Here is a tiny trained network, its code and every weight. The questions are about switching its units off for an input and a class, where a switched-off unit gives its printed mean instead of its output.

import numpy as np


def w(rows, s, z=0):
    codes = np.array(rows[::2]) - 128.0
    scale = np.full(codes.shape[1], s)
    scale[-1] = z or s
    return codes * scale


def norm(h):
    return h / np.sqrt((h * h).mean(-1, keepdims=True) + 1e-5)


def f(y):
    return y / 2 * (1 + np.tanh(0.7978845608 * (y + 0.044715 * y**3)))


def log_softmax(a):
    a = a - a.max(-1, keepdims=True)
    return a - np.log(np.exp(a).sum(-1, keepdims=True))


def net(x, mask):
    res = np.array(x, float).reshape(1, 6) / 4 @ E
    u = 0
    for l in range(2):
        y = f(norm(res) @ A[l][:, :-1].T + A[l][:, -1])
        res = res + np.where(mask[u : u + 15], y, B[l][:, -1]) @ B[l][:, :-1]
        u += 15
    return log_softmax(norm(res)[-1] @ U[:, :-1].T + U[:, -1])


A, B = {}, {}
E = w([
[240,130,236,24,239,114,204],'x0',
[178,126,184,109,186,126,173],'x1',
[117,117,195,227,146,121,179],'x2',
[211,125,9,165,206,134,171],'x3',
[100,142,83,2,66,135,44],'x4',
[26,122,211,188,48,132,96],'x5',
],0.0018)
A[0] = w([
[104,99,231,136,148,144,121,64],'0.n0',
[87,119,108,183,87,130,90,2],'0.n1',
[106,139,83,16,96,125,81,36],'0.n2',
[128,130,123,141,109,105,130,111],'0.n3',
[59,127,100,179,93,133,110,14],'0.n4',
[129,132,120,135,122,125,123,116],'0.n5',
[182,124,102,180,181,127,155,50],'0.n6',
[125,126,130,128,130,134,128,130],'0.n7',
[140,158,254,158,97,101,137,8],'0.n8',
[94,139,110,173,68,115,114,28],'0.n9',
[55,141,96,172,84,125,126,8],'0.n10',
[170,146,103,161,186,133,156,47],'0.n11',
[126,132,126,142,107,97,136,108],'0.n12',
[105,126,111,180,65,121,98,38],'0.n13',
[101,115,228,134,133,141,147,22],'0.n14',
],0.0073,0.0019)
B[0] = w([
[55,194,136,43,191,81,158,207],'0.n0',
[87,125,107,171,80,120,52,218],'0.n1',
[231,128,129,1,124,242,78,254],'0.n2',
[156,92,172,136,208,142,112,130],'0.n3',
[98,153,75,198,105,137,67,235],'0.n4',
[148,129,174,137,154,123,119,128],'0.n5',
[172,78,65,171,114,18,168,220],'0.n6',
[134,133,122,131,137,126,128,129],'0.n7',
[61,233,219,60,158,132,206,226],'0.n8',
[120,145,104,192,186,131,77,209],'0.n9',
[80,140,79,188,88,157,78,231],'0.n10',
[129,59,65,189,113,81,206,201],'0.n11',
[153,75,158,133,216,153,114,130],'0.n12',
[87,118,119,167,117,124,52,220],'0.n13',
[47,188,170,60,152,118,191,200],'0.n14',
],0.0091,0.0032)
A[1] = w([
[158,83,202,170,80,136,99,80],'1.n0',
[89,111,220,143,191,141,141,22],'1.n1',
[153,86,220,171,104,140,109,1],'1.n2',
[112,77,165,137,60,138,139,55],'1.n3',
[65,137,138,254,111,166,21,25],'1.n4',
[148,73,99,156,126,143,79,84],'1.n5',
[162,163,187,175,102,123,112,68],'1.n6',
[158,143,199,201,126,159,127,100],'1.n7',
[88,156,181,113,142,189,96,88],'1.n8',
[166,123,184,110,150,136,156,79],'1.n9',
[104,154,189,115,132,173,94,55],'1.n10',
[135,151,187,158,124,126,131,40],'1.n11',
[158,111,200,175,96,136,103,66],'1.n12',
[68,137,146,194,133,99,150,86],'1.n13',
[170,130,162,171,197,140,135,94],'1.n14',
],0.0081,0.0017)
B[1] = w([
[150,156,88,75,161,85,150,123],'1.n0',
[104,148,137,85,131,128,166,139],'1.n1',
[147,133,133,69,118,73,126,111],'1.n2',
[171,159,98,123,187,101,121,116],'1.n3',
[40,148,71,176,116,103,3,254],'1.n4',
[103,130,162,93,130,106,154,168],'1.n5',
[95,123,16,76,105,149,185,119],'1.n6',
[134,90,138,89,120,116,126,121],'1.n7',
[155,90,103,176,150,110,156,166],'1.n8',
[101,146,73,117,113,120,105,137],'1.n9',
[149,107,105,168,110,117,152,153],'1.n10',
[142,179,90,103,139,104,134,119],'1.n11',
[124,148,41,55,125,101,165,120],'1.n12',
[179,109,143,71,80,140,80,161],'1.n13',
[82,103,80,109,60,129,145,120],'1.n14',
],0.014,0.0077)
U = w([
[42,150,79,191,107,120,1,255],'0',
[220,113,130,49,119,220,83,75],'1',
[47,214,204,69,165,107,217,138],'2',
[191,50,95,210,126,60,207,58],'3',
],0.0088,0.00069)

Each question gives the input, the list of numbers given to net, and the class t.
The units are the neurons (one row each of A and B). Each row of codes is followed by its name. A weight is (code - 128) times the scale printed after its matrix; where a second scale follows, it is the last column's (A, B and U).
mask holds one flag per neuron, layer by layer. A switched-off neuron (its flag False) gives its mean, the last column of its row in B, instead of its output. The means were averaged over made-up inputs and are rounded, as every weight is.
A unit's drop is (log p(t) with every unit on - log p(t) with that unit switched off) / (log p(t) with every unit on - log p(t) with every unit switched off).
The circuit of an input: a set's keep is (log p(t) with only the set's units on - log p(t) with every unit switched off) / (log p(t) with every unit on - log p(t) with every unit switched off). Starting from the 12 units with the biggest drops (on a tie, the unit counted first), units are removed one at a time, each time the one whose removal leaves the highest keep (on an exact tie, the one counted first), for as long as the keep stays at least 0.8.
circuit, biggest first: the units of the circuit, biggest drop first
k most important neurons: the k neurons with the biggest drops, biggest first
k most important neurons of layer l: the k neurons of layer l with the biggest drops, biggest first
drop when u is switched off: that unit's drop, to one decimal
input [0,-7,-1,2,0,-6], class 1: circuit, biggest first	[1.n4 0.n2]
input [1,-8,3,7,-1,-2], class 3: most important neuron	[1.n4]
input [5,-2,1,1,8,7], class 1: circuit, biggest first	[0.n2 1.n4]
input [0,-3,-3,8,7,4], class 1: circuit, biggest first	[0.n2 1.n4]
input [8,1,2,6,-5,4], class 3: 3 most important neurons	[0.n6 0.n11 1.n4]
input [8,-4,4,1,1,-2], class 2: 2 most important neurons of layer 1	[1.n4 1.n8]
input [-4,5,-4,0,1,-1], class 1: 2 most important neurons	[0.n2 1.n4]
input [0,-7,-6,8,5,-8], class 1: drop when 1.n4 is switched off	0.1
input [-2,6,-5,-3,-5,-4], class 3: drop when 1.n4 is switched off	0.1
input [-5,-5,-3,8,8,-5], class 1: circuit, biggest first	[1.n4 0.n2]
input [2,-1,-8,-2,-2,5], class 1: circuit, biggest first	[0.n2 1.n4]
input [8,0,-5,4,3,4], class 1: drop when 1.n4 is switched off	0.4
input [-1,-7,-1,-3,5,-2], class 1: 2 most important neurons	[0.n2 1.n4]
input [-2,8,0,2,7,4], class 1: circuit, biggest first	[0.n2]
input [-2,4,-3,4,4,-1], class 1: drop when 1.n4 is switched off	0.1
